Here is a tiny trained network, its code and every weight. The questions are about switching its units off for an input and a target symbol, where a switched-off unit gives its printed mean instead of its output.

import numpy as np


def w(rows, s, z=0):
    codes = np.array(rows[::2]) - 128.0
    scale = np.full(codes.shape[1], s)
    scale[-1] = z or s
    return codes * scale


def norm(h):
    return h / np.sqrt((h * h).mean(-1, keepdims=True) + 1e-5)


def f(y):
    return y / 2 * (1 + np.tanh(0.7978845608 * (y + 0.044715 * y**3)))


def softmax(a):
    e = np.exp(a - a.max(-1, keepdims=True))
    return e / e.sum(-1, keepdims=True)


def log_softmax(a):
    a = a - a.max(-1, keepdims=True)
    return a - np.log(np.exp(a).sum(-1, keepdims=True))


def net(x, mask):
    ids = ['βεθξπω'.index(c) for c in x.split()]
    T = len(ids)
    res = E[ids] + P[:T]
    u = 0
    for l in range(3):
        q, k, v = (norm(res) @ M[l].T for M in (Q, K, V))
        z = softmax(np.where(np.tri(T) > 0, q @ k.T / 3**0.5, -1e9)) @ v
        res = res + np.where(mask[u], z, O[l][:, -1]) @ O[l][:, :-1]
        u += 1
        y = f(norm(res) @ A[l][:, :-1].T + A[l][:, -1])
        res = res + np.where(mask[u : u + 4], y, B[l][:, -1]) @ B[l][:, :-1]
        u += 4
    return log_softmax(norm(res)[-1] @ U[:, :-1].T + U[:, -1])


Q, K, V, O, A, B = {}, {}, {}, {}, {}, {}
E = w([
[251,133,156,184],'β',
[128,126,113,94],'ε',
[150,110,122,85],'θ',
[85,61,50,171],'ξ',
[125,152,108,79],'π',
[120,145,71,30],'ω',
],0.024)
P = w([
[140,163,194,133],'0',
[156,51,130,104],'1',
[214,174,106,113],'2',
[83,155,251,190],'3',
[48,106,133,105],'4',
[207,202,116,147],'5',
],0.013)
Q[0] = w([
[184,189,248,201],'0.h0',
[209,150,82,112],'0.h0',
[80,57,105,81],'0.h0',
],0.011)
K[0] = w([
[44,87,255,82],'0.h0',
[68,168,140,162],'0.h0',
[173,127,56,134],'0.h0',
],0.0097)
V[0] = w([
[175,51,130,197],'0.h0',
[109,149,254,234],'0.h0',
[177,152,229,153],'0.h0',
],0.0061)
O[0] = w([
[142,120,122,72,78],'0.h0',
[113,19,138,29,3],'0.h0',
[124,2,240,101,104],'0.h0',
],0.0079,0.0053)
A[0] = w([
[253,158,190,164,123],'0.n0',
[40,166,117,70,213],'0.n1',
[67,118,81,235,246],'0.n2',
[145,233,111,168,2],'0.n3',
],0.011,0.0041)
B[0] = w([
[179,31,137,133,234],'0.n0',
[242,120,154,121,254],'0.n1',
[149,1,116,27,212],'0.n2',
[240,197,39,138,226],'0.n3',
],0.0085,0.0055)
Q[1] = w([
[86,118,205,152],'1.h0',
[224,214,161,6],'1.h0',
[163,118,186,110],'1.h0',
],0.011)
K[1] = w([
[110,27,156,105],'1.h0',
[81,236,251,2],'1.h0',
[2,135,204,150],'1.h0',
],0.0079)
V[1] = w([
[21,253,140,79],'1.h0',
[199,99,140,41],'1.h0',
[105,216,52,72],'1.h0',
],0.0067)
O[1] = w([
[177,151,215,219,57],'1.h0',
[150,165,218,175,253],'1.h0',
[136,255,168,175,158],'1.h0',
],0.006,0.0052)
A[1] = w([
[130,250,39,118,29],'1.n0',
[162,214,161,181,3],'1.n1',
[154,148,70,207,125],'1.n2',
[159,254,125,63,132],'1.n3',
],0.0092,0.0065)
B[1] = w([
[83,73,188,113,198],'1.n0',
[229,124,29,131,140],'1.n1',
[66,117,109,4,165],'1.n2',
[155,74,110,209,254],'1.n3',
],0.012,0.0075)
Q[2] = w([
[148,235,9,150],'2.h0',
[82,121,254,90],'2.h0',
[171,23,149,184],'2.h0',
],0.0081)
K[2] = w([
[208,144,1,70],'2.h0',
[40,78,219,215],'2.h0',
[4,164,158,182],'2.h0',
],0.0081)
V[2] = w([
[171,85,111,229],'2.h0',
[170,178,248,116],'2.h0',
[238,122,150,78],'2.h0',
],0.012)
O[2] = w([
[141,125,249,83,185],'2.h0',
[132,205,74,42,115],'2.h0',
[91,181,117,107,252],'2.h0',
],0.017,0.011)
A[2] = w([
[208,184,147,120,161],'2.n0',
[45,8,97,99,97],'2.n1',
[39,223,66,64,189],'2.n2',
[85,24,38,124,2],'2.n3',
],0.012,0.0081)
B[2] = w([
[153,105,7,79,250],'2.n0',
[220,158,61,125,172],'2.n1',
[98,110,151,226,195],'2.n2',
[244,154,161,57,149],'2.n3',
],0.011)
U = w([
[141,125,251,10,26],'β',
[75,122,156,254,255],'ε',
[2,67,102,6,105],'θ',
[164,29,82,146,27],'ξ',
[120,205,118,70,179],'π',
[237,253,50,179,45],'ω',
],0.0093,0.0054)

Each question gives the input, a string of symbols that net reads in full, and the target symbol t.
The units are the heads (3 rows each of Q, K, V and O) and the neurons (one row each of A and B). Each row of codes is followed by its name. A weight is (code - 128) times the scale printed after its matrix; where a second scale follows, it is the last column's (O, A, B and U).
mask holds one flag per unit, layer by layer, with each layer's heads first. A switched-off unit (its flag False) gives its mean, the last column of its rows in O or B, instead of its output. The means were averaged over made-up inputs and are rounded, as every weight is.
A unit's drop is (log p(t) with every unit on - log p(t) with that unit switched off) / (log p(t) with every unit on - log p(t) with every unit switched off).
The circuit of an input: a set's keep is (log p(t) with only the set's units on - log p(t) with every unit switched off) / (log p(t) with every unit on - log p(t) with every unit switched off). Starting from the 12 units with the biggest drops (on a tie, the unit counted first), units are removed one at a time, each time the one whose removal leaves the highest keep (on an exact tie, the one counted first), for as long as the keep stays at least 0.8.
circuit, biggest first: the units of the circuit, biggest drop first
unit that matters most: the unit with the biggest drop
top k neurons: the k neurons with the biggest drops, biggest first
k most important neurons of layer l: the k neurons of layer l with the biggest drops, biggest first
drop when u is switched off: that unit's drop, to one decimal
input θ β ε, target θ: unit that matters most	1.h0
input ξ ξ β, target ξ: circuit, biggest first	(0.n0 1.h0)
input β ω θ ω θ, target ω: circuit, biggest first	(0.n2 1.h0)
input ε ω ξ ε θ, target ε: circuit, biggest first	(0.h0 2.h0 2.n0)
input θ β ω π ε, target ω: top 2 neurons	(1.n3 0.n1)
input ε ω ε ε, target ε: top 4 neurons	(2.n2 1.n3 0.n0 0.n2)
input ω θ θ π π, target ω: 2 most important neurons of layer 0	(0.n0 0.n3)
input ω β ξ ε π, target ε: top 2 neurons	(0.n0 1.n3)
input π ε θ π ε, target ω: top 3 neurons	(0.n1 1.n3 0.n3)
input θ ε θ ε, target ε: top 4 neurons	(2.n2 1.n3 0.n3 2.n0)
input θ π ω θ, target θ: top 2 neurons	(1.n3 1.n2)
input β ξ ε ξ β β, target ξ: 3 most important neurons of layer 0	(0.n0 0.n1 0.n3)
input β ξ ε, target ξ: top 3 neurons	(1.n3 0.n1 0.n0)
input ξ π θ ξ π, target ω: top 3 neurons	(0.n2 0.n1 0.n0)
input θ ω θ ω θ, target ω: circuit, biggest first	(1.h0)
input ω θ ξ θ ω, target ε: top 2 neurons	(0.n3 1.n0)
input π θ ξ ω ω, target ε: 3 most important neurons of layer 0	(0.n3 0.n2 0.n0)
input ξ ξ π β, target β: 2 most important neurons of layer 0	(0.n2 0.n0)
input θ ξ θ, target ξ: top 3 neurons	(0.n1 2.n1 2.n3)
input β ω ξ π θ, target ε: top neuron	(1.n3)
input ξ π θ θ ε θ, target θ: 2 most important neurons of layer 2	(2.n1 2.n3)
input β β β, target β: 2 most important neurons of layer 0	(0.n0 0.n3)
input ω θ ω ω, target ω: drop when 1.h0 is switched off	0.2
